Each row of numbers stands for one node and depends on some of the facts below. Use the named rows to name the rest.

There are 4 kinds of fact about the nodes: δ, σ, κ, Π.
δ(bava, a); δ(begrozuk, b); δ(betril, a); δ(bipi, e); δ(biplis, b); δ(bolu, a); δ(bradro, e); δ(brarik, a)
δ(bredubrin, a); δ(breskal, c); δ(bretok, a); δ(bridru, c); δ(briskabris, c); δ(brobre, a); δ(bruplus, d); δ(brusin, a)
δ(dadil, d); δ(deva, b); δ(dodrun, a); δ(dodul, c); δ(donas, f); δ(dragegu, a); δ(dragram, a); δ(dratak, c)
δ(dravotrur, a); δ(dreguti, a); δ(drenikle, b); δ(dresom, b); δ(fastaval, b); δ(favur, a); δ(fevas, d); δ(flafo, a)
δ(flebrus, d); δ(flemok, a); δ(floko, e); δ(flopeze, d); δ(floples, f); δ(flopleskes, a); δ(floske, a); δ(flotretrum, a)
δ(fogras, a); δ(folim, b); δ(gabrir, a); δ(gafin, b); δ(gafo, f); δ(gavol, a); δ(geplu, d); δ(geskem, d)
δ(gikun, a); δ(giten, e); δ(goson, c); δ(gova, a); δ(govo, a); δ(gradu, a); δ(grebrol, c); δ(grimoda, a)
δ(gritre, a); δ(grodo, a); δ(gruflasken, a); δ(gruson, a); δ(gruvor, b); δ(gudrebrul, c); δ(gudrim, a); δ(gugruk, d)
δ(kebin, e); δ(keskasko, e); δ(klali, a); δ(kleben, a); δ(kleples, a); δ(klobuzo, b); δ(klusu, a); δ(koso, b)
δ(kotu, a); δ(kuflis, d); δ(kuplo, a); δ(lafi, c); δ(lavidin, a); δ(lekam, a); δ(leta, d); δ(lobol, b)
δ(lusom, a); δ(mabe, f); δ(mamer, e); δ(mebrin, e); δ(metrik, c); δ(molim, a); δ(mukir, b); δ(mulam, a)
δ(mumir, a); δ(mures, b); δ(natudok, a); δ(neka, a); δ(netis, b); δ(niron, b); δ(noditrol, a); δ(nokizo, f)
δ(norin, d); δ(noske, a); δ(nubugum, a); δ(paplir, a); δ(pavonok, f); δ(penom, e); δ(plabroklas, c); δ(plapen, a)
δ(plaru, a); δ(plebrer, a); δ(plega, e); δ(plegri, f); δ(plepastun, b); δ(plili, a); δ(plirek, c); δ(plodo, b)
δ(plogaklo, a); δ(plomol, e); δ(plovak, a); δ(ploval, d); δ(plutol, f); δ(pluvu, b); δ(postel, e); δ(pubrus, a)
δ(pudro, a); δ(puflem, a); δ(ranul, a); δ(repon, a); δ(reser, c); δ(rifo, e); δ(ripo, a); δ(rokel, f)
δ(rolur, c); δ(rotre, a); δ(rubrok, b); δ(ruzom, b); δ(sapur, b); δ(sefak, a); δ(sifluk, a); δ(siplistar, d)
δ(skedem, a); δ(skeklapak, a); δ(skizu, a); δ(skomir, a); δ(sobrak, a); δ(stakir, a); δ(stavis, d); δ(stemas, a)
δ(stemos, f); δ(sterem, b); δ(stibrun, f); δ(stilos, a); δ(stogrol, c); δ(stovurok, a); δ(studogil, c); δ(stufloflon, a)
δ(sugro, f); δ(suzon, c); δ(teki, b); δ(tepo, b); δ(tisodu, b); δ(tobroze, b); δ(traga, a); δ(trale, a)
δ(trasom, f); δ(tratruk, a); δ(treta, b); δ(treva, f); δ(tridil, a); δ(trifum, f); δ(trisim, a); δ(trogrel, a)
δ(tropi, a); δ(troruk, a); δ(truflo, a); δ(truvus, c); δ(turen, e); δ(tuzim, f); δ(vagar, d); δ(vokek, a)
δ(vostes, b); δ(votrarik, e); δ(vuvok, d); δ(zaskostal, d); δ(zate, a); δ(zegrir, b); δ(zeza, d); δ(ziplur, a)
δ(zitris, a); δ(zodra, b); δ(zomam, b); δ(zotrel, c); δ(zover, c); δ(zuri, a); σ(begrozuk, sifluk); σ(bipi, tratruk)
σ(bradro, trogrel); σ(brarik, bredubrin); σ(bredubrin, reser); σ(breskal, nokizo); σ(bridru, bradro); σ(briskabris, pudro); σ(brusin, mabe); σ(dadil, stufloflon)
σ(deva, lafi); σ(dodrun, sapur); σ(dragegu, zomam); σ(dragram, klusu); σ(dratak, noske); σ(dravotrur, trale); σ(dreguti, plogaklo); σ(drenikle, plodo)
σ(dresom, geplu); σ(favur, suzon); σ(fevas, zate); σ(flebrus, plega); σ(floko, gova); σ(flopleskes, lobol); σ(floske, dodul); σ(flotretrum, gudrim)
σ(gafo, noditrol); σ(gavol, plapen); σ(geskem, fevas); σ(gikun, teki); σ(goson, tobroze); σ(gova, niron); σ(govo, zeza); σ(gradu, donas)
σ(grebrol, gavol); σ(grimoda, nubugum); σ(gritre, floske); σ(gruflasken, bridru); σ(gudrebrul, norin); σ(gudrim, gafo); σ(gugruk, sugro); σ(klali, koso)
σ(klobuzo, gruflasken); σ(klusu, fastaval); σ(koso, natudok); σ(kotu, rolur); σ(kuflis, bolu); σ(lafi, stemos); σ(lekam, bava); σ(leta, begrozuk)
σ(mabe, dragram); σ(mamer, puflem); σ(mukir, brobre); σ(mulam, fogras); σ(mumir, favur); σ(mures, deva); σ(natudok, dreguti); σ(neka, vuvok)
σ(netis, lekam); σ(niron, mebrin); σ(noditrol, flebrus); σ(noske, stilos); σ(nubugum, skedem); σ(paplir, kuplo); σ(penom, siplistar); σ(plaru, stakir)
σ(plebrer, rotre); σ(plegri, stogrol); σ(plepastun, turen); σ(plili, tuzim); σ(plirek, sefak); σ(plodo, flemok); σ(plomol, plepastun); σ(plovak, repon)
σ(ploval, bretok); σ(postel, dravotrur); σ(pubrus, plabroklas); σ(pudro, zaskostal); σ(puflem, dodrun); σ(repon, betril); σ(reser, leta); σ(rifo, plovak)
σ(rotre, molim); σ(sefak, rifo); σ(siplistar, gritre); σ(skedem, trasom); σ(skeklapak, floko); σ(skizu, klobuzo); σ(skomir, stemas); σ(sobrak, tridil)
σ(stakir, troruk); σ(stavis, bipi); σ(stemas, gradu); σ(stemos, ripo); σ(sterem, dresom); σ(stilos, vagar); σ(stovurok, briskabris); σ(stufloflon, flopleskes)
σ(suzon, penom); σ(tisodu, floples); σ(trale, dadil); σ(trasom, mukir); σ(tratruk, plebrer); σ(treta, flotretrum); σ(tridil, giten); σ(trifum, brarik)
σ(trisim, breskal); σ(trogrel, keskasko); σ(tropi, plomol); σ(troruk, zuri); σ(truflo, tropi); σ(turen, gudrebrul); σ(vagar, kleples); σ(vokek, stavis)
σ(vostes, grimoda); σ(votrarik, tisodu); σ(vuvok, gugruk); σ(zaskostal, ziplur); σ(zeza, gruvor); σ(ziplur, kotu); σ(zitris, zover); σ(zodra, vostes)
σ(zomam, metrik); σ(zotrel, paplir); σ(zover, postel); σ(zuri, vokek); κ(bridru, grimoda); κ(bruplus, zover); κ(dodrun, skomir); κ(dragegu, neka)
κ(drenikle, ploval); κ(flafo, gudrebrul); κ(flopleskes, teki); κ(fogras, stibrun); κ(folim, plega); κ(gabrir, folim); κ(gafo, kleben); κ(geskem, tuzim)
κ(govo, gradu); κ(grimoda, kebin); κ(gudrebrul, noditrol); κ(kebin, traga); κ(klali, gruflasken); κ(kleben, biplis); κ(molim, klali); κ(mumir, kotu)
κ(neka, skedem); κ(niron, zate); κ(noditrol, pluvu); κ(nubugum, fogras); κ(plapen, tisodu); κ(plaru, klusu); κ(plega, zaskostal); κ(plogaklo, geskem)
κ(pluvu, stilos); κ(rifo, tropi); κ(rokel, sapur); κ(rolur, rubrok); κ(rotre, tratruk); κ(rubrok, nokizo); κ(sapur, vagar); κ(sifluk, gugruk)
κ(skedem, plogaklo); κ(skizu, rifo); κ(skomir, plapen); κ(stemas, fevas); κ(sterem, sifluk); κ(stibrun, dadil); κ(stilos, tridil); κ(studogil, niron)
κ(teki, gabrir); κ(tepo, begrozuk); κ(tridil, ranul); κ(tropi, stakir); κ(troruk, treta); κ(vuvok, briskabris); κ(zaskostal, skizu); κ(zate, fastaval)
Π(begrozuk, mamer); Π(betril, penom); Π(bradro, stakir); Π(bradro, lavidin); Π(bredubrin, kuplo); Π(dadil, lekam); Π(dadil, treva); Π(dodul, ziplur)
Π(dodul, gudrim); Π(donas, skedem); Π(donas, noditrol); Π(dragram, skizu); Π(dragram, ripo); Π(dragram, noske); Π(dravotrur, ziplur); Π(dresom, bruplus)
Π(flafo, mulam); Π(flopleskes, dragegu); Π(folim, lobol); Π(gafo, bretok); Π(geplu, zomam); Π(gikun, gruson); Π(goson, trasom); Π(gradu, stovurok)
Π(gritre, fevas); Π(grodo, deva); Π(gruvor, stilos); Π(gruvor, grebrol); Π(gruvor, treva); Π(gudrebrul, lusom); Π(gugruk, rokel); Π(kebin, truflo)
Π(kebin, nubugum); Π(klali, netis); Π(kleben, zate); Π(kleben, bolu); Π(kleples, sterem); Π(kleples, gruson); Π(kleples, lavidin); Π(koso, briskabris)
Π(koso, lekam); Π(koso, stakir); Π(kuflis, zegrir); Π(lafi, trasom); Π(lafi, treta); Π(lafi, lavidin); Π(metrik, mabe); Π(mures, fogras)
Π(neka, floples); Π(neka, netis); Π(nokizo, truvus); Π(norin, niron); Π(norin, votrarik); Π(norin, dodrun); Π(pavonok, gruson); Π(pavonok, dragegu)
Π(pavonok, biplis); Π(plapen, flopeze); Π(plapen, stavis); Π(plebrer, mabe); Π(plega, truflo); Π(plega, bridru); Π(plega, skedem); Π(plepastun, mamer)
Π(plepastun, gruson); Π(plili, klusu); Π(plirek, bolu); Π(plovak, trifum); Π(plutol, flopeze); Π(plutol, trasom); Π(plutol, siplistar); Π(plutol, dodrun)
Π(pubrus, flopeze); Π(puflem, gabrir); Π(reser, trale); Π(rotre, tuzim); Π(rotre, stilos); Π(rotre, ziplur); Π(rotre, tisodu); Π(rubrok, votrarik)
Π(rubrok, postel); Π(sefak, sobrak); Π(skeklapak, biplis); Π(skomir, zomam); Π(skomir, flemok); Π(stemos, siplistar); Π(stemos, dratak); Π(studogil, ploval)
Π(stufloflon, siplistar); Π(suzon, ruzom); Π(tepo, sobrak); Π(traga, brobre); Π(traga, plegri); Π(traga, stemas); Π(tratruk, fevas); Π(tridil, mumir)
Π(troruk, noske); Π(turen, brusin); Π(turen, fogras); Π(vokek, gafin); Π(vostes, stogrol); Π(vostes, penom); Π(vuvok, paplir); Π(zotrel, plabroklas)
Π(zotrel, trifum); Π(zover, sugro); Π(zover, stogrol); Π(zover, geskem); Π(zuri, zate)

Some nodes and their rows:
[ 25 -10   0  -5 -10   8  19  -2  -7  -2  15  -2 -22   4   8   0  -2  -3
  -2  13   6   7 -12 -15 -10  15 -22  -3] : tepo
[  3 -14  -8   4  -2 -21 -10 -21   4  -9 -12   3 -12  -5  13  -5  -5  -2
   6  -8  11   4 -16  -8 -12  -7   9   5] : grimoda
[  2  -5  -8   5   1 -15  -8  -9   9  -5  -6  -1 -18   0   9  -7 -17  -2
   6  -6   4  -3  -4   0 -14  -8  16  -4] : mumir
[ 15 -11   4 -11 -26  18 -19  -2  -4 -28  31  -1 -20  -8 -26 -23 -10  13
   5  -5  21  23 -37  11  16  13 -23 -24] : rotre
[-13   5   2   0   5  -3  -1   0   4  -4 -13   5   9  -1  -5   1  -4  -1
   1  -3  -4  -2   3   8  -1  -5   8  -4] : dreguti
[ 18  12   9 -13 -21  -3 -31  -2 -19  24  24  51  39  12   6 -12  26   0
   1   2 -14  12  33 -15   8  -4  -3   7] : kleples
[ 11   3   4 -10  -3  12  16  13  -9   8  11  -2   2   4  -3   4   0   0
  -5   9  -6   0   4  -7  -2  11  -9  -5] : dresom
[ -3   2   2  -7   9   8  15   6  -4  -5  -5 -11   4  -1  -2   8  -8   1
  -3  -7  -6   2   9  -6  -6   5  -3  -8] : zomam
[  5   2  -6  15  -8  17  15  18   0  17  24  -9 -19   7  -1  -8  -6 -11
  -6  15  -8   6   6   8   6   9 -10  -2] : plirek
[-13  -6  -6   5  17   6  13  10   1   1   9 -17  -6   9  -1  -4 -12  -7
  -6  -6 -12   0  12  -4  -7   1   9 -15] : trifum
[  8   1   7 -10  -7  14  23   5 -11   0   6  -1   6   2  -3   9   5  -2
  -9  10  -5   4   1  -7   2  13 -21  -4] : gruvor
[ -1   5   6  -2 -13   0   5   3  -3  13   3   8  13   2  -9   5  18   0
  -8  23   2 -12 -12  11  17   2  -5   8] : norin
[ -4   2   2  -8  12   5   9   5  -4  -4  -7 -13   8  -2  -2   8  -7   2
  -2 -11  -6   0  11  -7  -6   1   1  -6] : zegrir
[-10   6   1   1   8  -3  -4   8   9   0  -8   1  -1  -1  -5  -4 -13   0
   4  -5  -7  -5   7   9  -5  -7  15  -7] : trisim
[ 18  13  -1   6 -21  17  12  14  -5  14  -1   1  -2  -9  -2   8  -5   4
   6  13  -1   6   2   9   6   9 -17  12] : turen
[  1   4   1  -6  12   8  11  14   1   1  -2 -13  -5  -1  -1   3 -17   2
  -2  -7  -8  -1  11  -7 -11   4   5  -9] : netis
[  7   2   4  11 -10  14  26   8   4   7   3  23 -13   3 -11  -3  -8  -6
  -5  30 -10   3 -10   4   2   7 -21 -11] : dravotrur
[  6   1  10 -17 -23  28 -14  17  -5 -19  33   0  -5  -6 -35 -18  -7  13
   3   1  10  16 -26  20  23  16 -21 -28] : plebrer
[-11   5   4   5  -3   8  16   1   6 -11 -11   6  -6  -1  -4   1 -13 -11
   0   7  -9   5  -3  13  -4   3 -11  -9] : ziplur

Name these rows:
No name comes twice in this set of rows, the named rows included.
[ 16   4   2  -7  -3  15  17  21  -3  12  16  -4 -12   5  -2  -2 -11  -1
  -4  12  -8  -1   5  -7  -6  10  -5 -10] : mures
[  9  -9  -6  -2  12  -7  -1  -4   1  -5  -3 -14 -14  -2  10   1 -14   6
   3 -16   4   0   2 -18 -15  -2  10  -3] : drenikle
[ 20  -9  -1   3 -19   0   8  -9   1  -5  11  13 -29   4   7 -10  -2  -8
   3  19   9   7 -27  -1  -6   8 -20  -1] : kleben
[ -4 -16 -15  17   5 -10  -4 -17   1  -5  -1 -16 -11  -3  11   1   1  -6
  -1 -13   8  11  -1  -9  -1  -6   0  10] : bridru
[ -6 -15 -11  14   3  -9  -3 -24  -3 -10  -6 -13   1  -4  11   6  11  -4
  -5 -11  10  10  -2 -11   5  -4  -8  13] : rolur
[  2  11   1  -2 -25   1   9   4  -3   7  10   5  -2   6   4  -2  -2 -18
  -1  22  -5  -1  -2  21   1   6  -4   3] : dadil
[ -2 -10  -5   4   0 -16  -6 -19   4 -10 -12   3  -9  -4   9  -3  -6  -3
   4  -5   8   2 -11  -5 -11  -6   6   3] : nubugum
[ -4  -5  -5   8  -1 -14 -12 -16   8  -9 -10   1  -8  -5   6  -3  -3  -3
   5  -6   8   3  -9   2  -1  -7   3   5] : bruplus
[ 22  -9  -4   2 -14  -5  -1  -3   4   4  16   9 -31   3   9 -14  -7  -6
   5  15   9   1 -21  -4 -10   4  -1  -1] : klali
[ -3  -6  -3   3   3 -13  -9 -15   6 -11 -11   3  -7  -3   5   0  -5   0
   3  -7   6   1  -8  -1  -8  -6   6   1] : stemas
[ 11 -19  -8   2   0  -2   9 -11  -8   3  23  -6 -16  11  10  -6   8  -7
  -9   7   6   4  -9 -21  -5   6  -9  -3] : gafo
[ 23 -13  -6   2 -13  -9  -2  -6   2   3  14   9 -34   2  11 -15  -7  -5
   7  13  11   3 -25  -5 -13   3  -1   1] : skomir
[ 14   3   3  -9  -8  16  23  13  -8   8  13  -3  -5   5  -2   3  -6  -4
  -7  15  -7  -1   3  -5  -5  13 -13  -7] : vostes
[ 16   4   3  -8  -9   5 -25   4 -23  27  46  40  28  23  12 -22  19  -9
  -5  -9 -23  23  52 -32   2   0  -5  -5] : pavonok
[-12   7  -2   9   5  -4  -7   8  10   0  -7  -1  -4  -4  -4  -6 -12  -3
   3  -3  -5  -3   6  14   0  -6  13  -2] : ploval

The same nodes again, as new rows of numbers:
Some rows with their names:
[-26  -3  -9   2   0 -11  -3  -3  -6 -13  15   7 -19  18] : govo
[  2 -14   4  -3  -6 -11  -7  20  17 -17   8 -11  -9   3] : fogras
[ 31  18  24  -8  -5  13   7   7  13   0  -7 -16  18 -31] : traga
[ -3 -26  -6   1  15 -18 -18  11  23   8  -6 -22   7   9] : stogrol
[ -9 -21   9 -13  -9  -4  -4  15  12  -4  28  -9 -11  29] : bruplus
[  4 -18   4   1  -8 -11  -7  20  17 -16   4  -7  -9   6] : bava
[  5 -18   2  -3  12 -22  -2  25  20 -11  12  -3  11  12] : giten
[ -8  -9 -16   9  -4 -11  -4   4  -7 -11   9  13 -10  -2] : floske
[  3 -16   4   1  -7 -10  -7  21  18 -16   5  -8  -9   5] : bretok
[  1 -22   2   2 -11  -6 -15  12  17  -6  -4 -16 -14   4] : gafin
[  3  13  20 -10  20  12   2  -5  24  27  -9 -34  26 -12] : metrik
[ -5  -9 -20   3  15 -22   2   6  -7  -7  14  16   9   7] : plomol
[ -6  -7 -15   4  -3 -12  -4   3  -8 -13   3   9 -10   2] : mulam
[ 23 -18 -21  -4 -10 -10  -7  10 -21  -3   5  13   5  -4] : ploval
[  5 -21   2  -3 -10 -10 -13  14  15  -9   7 -14  -9   5] : stibrun
[ -8  -2 -17  -3  -3 -20 -11  -7 -11 -18  21   0 -13  -7] : noditrol
[ 17 -28 -26  48 -10  28  29  47  -4  18 -67  63   9  14] : tropi
[  1 -17   7 -28   6 -14 -12  13 -43  -4  -7  12 -14  17] : stavis
[  1  31  12  -6   2  17  14 -14  -7   4  -1  -2   9 -16] : plili

Which node is each row?
No name comes twice in this set of rows, the named rows included.
[-15  29  39 -21   3  13   6 -13  20  -3  29 -31  -2  -2] : flafo
[ 31  20   4 -14  -6  18  10  -9 -21  15   3   3  23 -24] : gugruk
[ 10  33   9 -14   1   6   4 -21 -13  -2  10 -10   9 -30] : tridil
[ -2  21   7  -1  24   8   3 -32  -2  30 -10 -10  27 -13] : lafi
[-11  -5 -17   7  -4 -14  -9   0  -8 -11  21   8 -10 -13] : skedem
[ -1  -2 -19  -4  -3 -21 -12  -4 -14 -19  14   0 -10 -11] : stilos
[ 38 -32 -18  41  -6  20  23  53 -18  14 -89  66  14   3] : stakir
[ 19  27  25 -23  11   9   6  -2 -35   3 -29   2   8 -28] : tratruk
[ -2  36  12 -12   3  14  10 -19 -10   1   9  -7   6 -19] : neka
[-21  -3   4   4   1 -19  -9 -24  -2 -16  25   9 -20  21] : dragegu
[  7  25  25 -16  -1  21  11  10  16   2   3 -25  10 -20] : plapen
[-14  21  33 -12  -3  28   6  -9  21  14   5 -31  -2  -2] : tepo
[-16 -17   9  -4  -6  -6  -9  11  19  -6  17 -16 -17  22] : rokel
[  8 -21 -33   9  16 -24 -18  -4  -7  11 -14   0  13 -11] : briskabris
[ -1  32  26 -22  13  14  10  -7 -26   4 -15   0   2 -15] : plebrer

